[[146 132]
 [140 115]
 [134 137]
 [119 150]
 [151 132]
 [106 150]
 [126 142]
 [104 136]
 [138 111]
 [146 126]
 [121 130]]
->
[[132 115 137 150 132 150 142 136 111 126 130]
 [146 140 134 119 151 106 126 104 138 146 121]]

[[120 117 140 137 121 118 117 142]
 [103 130 106 138 120 118 118 123]]
->
[[142 123]
 [117 118]
 [118 118]
 [121 120]
 [137 138]
 [140 106]
 [117 130]
 [120 103]]

[[135 125 135 125 138]
 [117 121 127 130 144]
 [126 142 139 125 120]
 [113 131 128 120 137]
 [128 137 136 130 147]
 [113 132 118 116 148]
 [125 121 133 139 128]
 [114 114 120 128 150]]
->
[[138 144 120 137 147 148 128 150]
 [125 130 125 120 130 116 139 128]
 [135 127 139 128 136 118 133 120]
 [125 121 142 131 137 132 121 114]
 [135 117 126 113 128 113 125 114]]

[[118 116 119]
 [123 129 129]
 [131  98 114]
 [122 119 107]
 [130 138 145]
 [125 116 107]
 [126 116 109]
 [129 111 113]
 [119 144 134]
 [140 103 120]
 [121 149 145]
 [131 100 115]]
->
[[119 129 114 107 145 107 109 113 134 120 145 115]
 [116 129  98 119 138 116 116 111 144 103 149 100]
 [118 123 131 122 130 125 126 129 119 140 121 131]]

[[121 124 134]
 [132 125 133]
 [133 117 156]
 [137 116 134]]
->
[[134 133 156 134]
 [124 125 117 116]
 [121 132 133 137]]

[[150 122 142 157]
 [122 118 151 147]
 [140 124 130 135]
 [147 119 135 145]
 [124 112 153 153]
 [122 124 140 137]
 [138 118 130 135]
 [124 112 135 135]
 [136 126 129 133]
 [122 148 147 144]
 [146 151 130 137]
 [124 112 130 133]]
->
[[157 147 135 145 153 137 135 135 133 144 137 133]
 [142 151 130 135 153 140 130 135 129 147 130 130]
 [122 118 124 119 112 124 118 112 126 148 151 112]
 [150 122 140 147 124 122 138 124 136 122 146 124]]

[[126 118 134 118 137 133 147]
 [140 138 136 146 129 140 143]
 [123 134 149 119 152 127 119]]
->
[[147 143 119]
 [133 140 127]
 [137 129 152]
 [118 146 119]
 [134 136 149]
 [118 138 134]
 [126 140 123]]
---
[[113 105 137 144 120]
 [142 134 131 121 100]
 [130 129 123 129 130]
 [116 127 133 152 144]]
->
[[134 131]
 [129 123]]

[[135 130 102 135]
 [123 127 102 112]
 [129 127 102 123]]
->
[[127 102]
 [127 102]]

[[127 130 134 130 131]
 [131 141 125 118 151]
 [136 143 135 114 135]
 [110 114 130 130 127]
 [129 127 133 128 141]]
->
[[141 125]
 [143 135]]

[[109 147 106 136]
 [140 119 147 138]
 [114 135 133 144]]
->
[[119 147]
 [135 133]]

[[101 139 136 124 130]
 [147 108 120 119 137]
 [121 110 133 112 148]
 [141 103 121 116 142]
 [122 118 100 114 123]]
->
[[108 120]
 [110 133]]

[[135 119 117 147 139]
 [130 138 131 101 135]
 [108 134 144 109 110]]
->
[[138 131]
 [134 144]]

[[132 138 146 137 137]
 [152 148 134 117 141]
 [136 144 110 144 141]]
->
[[148 134]
 [144 110]]

[[122 120 119 116 149]
 [130 119 133 136 141]
 [135 132 107 135 133]
 [120 148 129 120 124]]
->
[[119 133]
 [132 107]]

[[150 122 114 135]
 [107 125 117 110]
 [125 126 123 139]]
->
[[125 117]
 [126 123]]
---
[[151 124 126 123]
 [141 126 127 133]]
->
[151 126]

[[129 131 137 134]
 [114 143 133 126]
 [116 129 133 131]
 [117 152 132 126]
 [113 142 138 131]]
->
[129 143 133 126]

[[114 129 118 127 108]
 [137 129 148 121 120]
 [115 129 107 136 135]
 [113 129 130 121 149]
 [113 129 129 120 150]]
->
[114 129 107 121 150]

[[138 116 140 132 104]
 [122 104 121 143 153]]
->
[138 104]

[[123 123 124 151]
 [143 110 132 133]
 [143 111 132 130]]
->
[123 110 132]

[[111 136 121 115]
 [108 141 116 106]]
->
[111 141]

[[143 126 136 135]
 [127 124 129 128]
 [139 133 126 138]
 [116 130 135 134]
 [150 144 127 129]]
->
[143 124 126 134]

[[118 125 137 127 133]
 [106 113 125 117 137]
 [121 121 127 140 147]
 [139 130 130 148 131]]
->
[118 113 127 148]

[[133 109 117 111 112]
 [122 136 148 106 143]]
->
[133 136]
